Below are the code and all the weights of a small trained network. Each question names an input and a class and asks about switching units off, where a switched-off unit gives its printed mean instead of its output.

import numpy as np


def w(rows, s, z=0):
    codes = np.array(rows[::2]) - 128.0
    scale = np.full(codes.shape[1], s)
    scale[-1] = z or s
    return codes * scale


def f(y):
    return np.maximum(y, 0)


def log_softmax(a):
    a = a - a.max(-1, keepdims=True)
    return a - np.log(np.exp(a).sum(-1, keepdims=True))


def net(x, mask):
    res = np.array(x, float).reshape(1, 3) / 4 @ E
    y = f(res @ A[0][:, :-1].T + A[0][:, -1])
    res = res + np.where(mask, y, B[0][:, -1]) @ B[0][:, :-1]
    return log_softmax(res[-1] @ U[:, :-1].T + U[:, -1])


A, B = {}, {}
E = w([
[190,238,189,185,211,129],'x0',
[102,158,222,156,27,56],'x1',
[224,2,191,150,132,133],'x2',
],0.0098)
A[0] = w([
[56,200,82,82,122,114,126],'neuron 0',
[109,168,176,103,56,60,96],'neuron 1',
[183,81,149,104,100,150,82],'neuron 2',
[134,129,111,119,152,87,246],'neuron 3',
[145,127,94,110,161,171,103],'neuron 4',
[134,122,71,113,220,167,121],'neuron 5',
[148,102,171,131,127,159,223],'neuron 6',
[126,137,147,140,51,95,63],'neuron 7',
[142,107,59,124,181,145,117],'neuron 8',
[209,88,165,126,114,138,61],'neuron 9',
[85,159,119,121,132,139,65],'neuron 10',
[208,254,206,232,245,130,60],'neuron 11',
[114,177,219,186,15,73,101],'neuron 12',
[81,60,77,83,70,106,60],'neuron 13',
[47,211,76,116,117,114,62],'neuron 14',
[118,135,168,149,98,80,69],'neuron 15',
[65,209,61,87,125,107,56],'neuron 16',
[142,117,77,101,189,166,89],'neuron 17',
[41,55,109,131,110,146,36],'neuron 18',
[166,121,37,100,182,174,79],'neuron 19',
[112,139,172,160,33,53,67],'neuron 20',
[206,86,153,82,125,155,106],'neuron 21',
[59,37,67,80,57,128,71],'neuron 22',
[161,50,198,127,173,120,87],'neuron 23',
[201,92,121,141,101,144,76],'neuron 24',
[119,104,114,52,87,130,249],'neuron 25',
[213,49,102,188,107,84,82],'neuron 26',
[195,49,157,176,117,147,100],'neuron 27',
[135,119,93,155,164,144,207],'neuron 28',
[106,104,88,115,213,179,58],'neuron 29',
[87,54,63,59,48,117,89],'neuron 30',
[138,115,72,66,146,204,91],'neuron 31',
[162,139,84,122,161,143,78],'neuron 32',
[156,120,42,98,189,152,93],'neuron 33',
[122,156,169,105,97,43,129],'neuron 34',
[91,227,36,115,96,148,117],'neuron 35',
[101,145,186,159,50,64,105],'neuron 36',
],0.013)
B[0] = w([
[70,143,206,122,155,147,204],'neuron 0',
[160,72,114,181,108,160,184],'neuron 1',
[128,129,183,114,130,164,160],'neuron 2',
[109,168,161,199,115,8,213],'neuron 3',
[150,98,120,154,105,129,155],'neuron 4',
[168,82,111,185,106,137,187],'neuron 5',
[75,156,166,170,122,55,203],'neuron 6',
[157,61,100,128,104,154,155],'neuron 7',
[140,111,126,176,92,151,173],'neuron 8',
[85,113,180,78,164,224,163],'neuron 9',
[127,124,149,109,126,200,143],'neuron 10',
[241,241,34,9,96,93,249],'neuron 11',
[181,55,100,190,98,162,224],'neuron 12',
[188,179,80,64,146,144,184],'neuron 13',
[79,110,227,64,222,193,191],'neuron 14',
[141,107,106,151,101,171,152],'neuron 15',
[38,99,215,67,198,203,187],'neuron 16',
[143,77,111,161,66,148,167],'neuron 17',
[193,149,101,72,137,178,160],'neuron 18',
[138,59,98,171,106,178,178],'neuron 19',
[160,49,97,169,105,168,184],'neuron 20',
[102,135,181,129,153,159,171],'neuron 21',
[199,184,74,60,101,129,209],'neuron 22',
[63,115,195,78,193,195,179],'neuron 23',
[93,109,163,103,144,159,154],'neuron 24',
[121,203,129,175,113,8,227],'neuron 25',
[67,123,203,78,194,190,179],'neuron 26',
[72,130,198,96,181,164,191],'neuron 27',
[120,134,136,183,91,71,189],'neuron 28',
[162,43,89,155,92,192,163],'neuron 29',
[203,195,72,76,129,132,210],'neuron 30',
[148,100,102,154,100,158,172],'neuron 31',
[173,107,106,129,97,175,145],'neuron 32',
[149,35,98,190,97,169,178],'neuron 33',
[141,87,102,179,113,132,180],'neuron 34',
[73,138,222,126,176,155,209],'neuron 35',
[134,80,98,181,88,163,195],'neuron 36',
],0.011,0.018)
U = w([
[156,56,105,220,102,139,107],'0',
[92,121,215,108,144,144,122],'1',
[186,187,69,72,110,117,104],'2',
[96,172,155,252,110,9,254],'3',
[97,102,93,101,142,98,96],'4',
[101,94,88,106,160,97,103],'5',
[78,103,92,133,142,93,94],'6',
],0.017,0.0082)

Each question gives the input, the list of numbers given to net, and the class t.
The units are the neurons (one row each of A and B). Each row of codes is followed by its name. A weight is (code - 128) times the scale printed after its matrix; where a second scale follows, it is the last column's (A, B and U).
mask holds one flag per neuron, in row order. A switched-off neuron (its flag False) gives its mean, the last column of its row in B, instead of its output. The means were averaged over made-up inputs and are rounded, as every weight is.
A unit's drop is (log p(t) with every unit on - log p(t) with that unit switched off) / (log p(t) with every unit on - log p(t) with every unit switched off).
The circuit of an input: a set's keep is (log p(t) with only the set's units on - log p(t) with every unit switched off) / (log p(t) with every unit on - log p(t) with every unit switched off). Starting from the 12 units with the biggest drops (on a tie, the unit counted first), units are removed one at a time, each time the one whose removal leaves the highest keep (on an exact tie, the one counted first), for as long as the keep stays at least 0.8.
circuit, biggest first: the units of the circuit, biggest drop first
unit that matters most: the unit with the biggest drop
k most important neurons: the k neurons with the biggest drops, biggest first
drop when u is switched off: that unit's drop, to one decimal
input [6,0,-5], class 2: circuit, biggest first	neuron 11
input [0,-5,-5], class 0: 2 most important neurons	neuron 33; neuron 5
input [7,7,5], class 0: 4 most important neurons	neuron 12; neuron 36; neuron 20; neuron 22
input [4,-6,-6], class 0: 2 most important neurons	neuron 5; neuron 33
input [-7,1,-6], class 2: 3 most important neurons	neuron 22; neuron 30; neuron 13
input [-7,0,-6], class 2: 4 most important neurons	neuron 22; neuron 30; neuron 13; neuron 18
input [4,-5,-6], class 1: 2 most important neurons	neuron 35; neuron 16
input [-5,1,-4], class 2: 2 most important neurons	neuron 30; neuron 22
input [7,-5,-8], class 1: 3 most important neurons	neuron 35; neuron 16; neuron 14
input [4,2,2], class 2: 2 most important neurons	neuron 11; neuron 25
input [7,8,-1], class 0: drop when neuron 12 is switched off	1.4
input [7,1,1], class 2: drop when neuron 11 is switched off	2.8
input [-3,2,2], class 3: drop when neuron 11 is switched off	0.7
input [2,-3,-2], class 3: unit that matters most	neuron 12
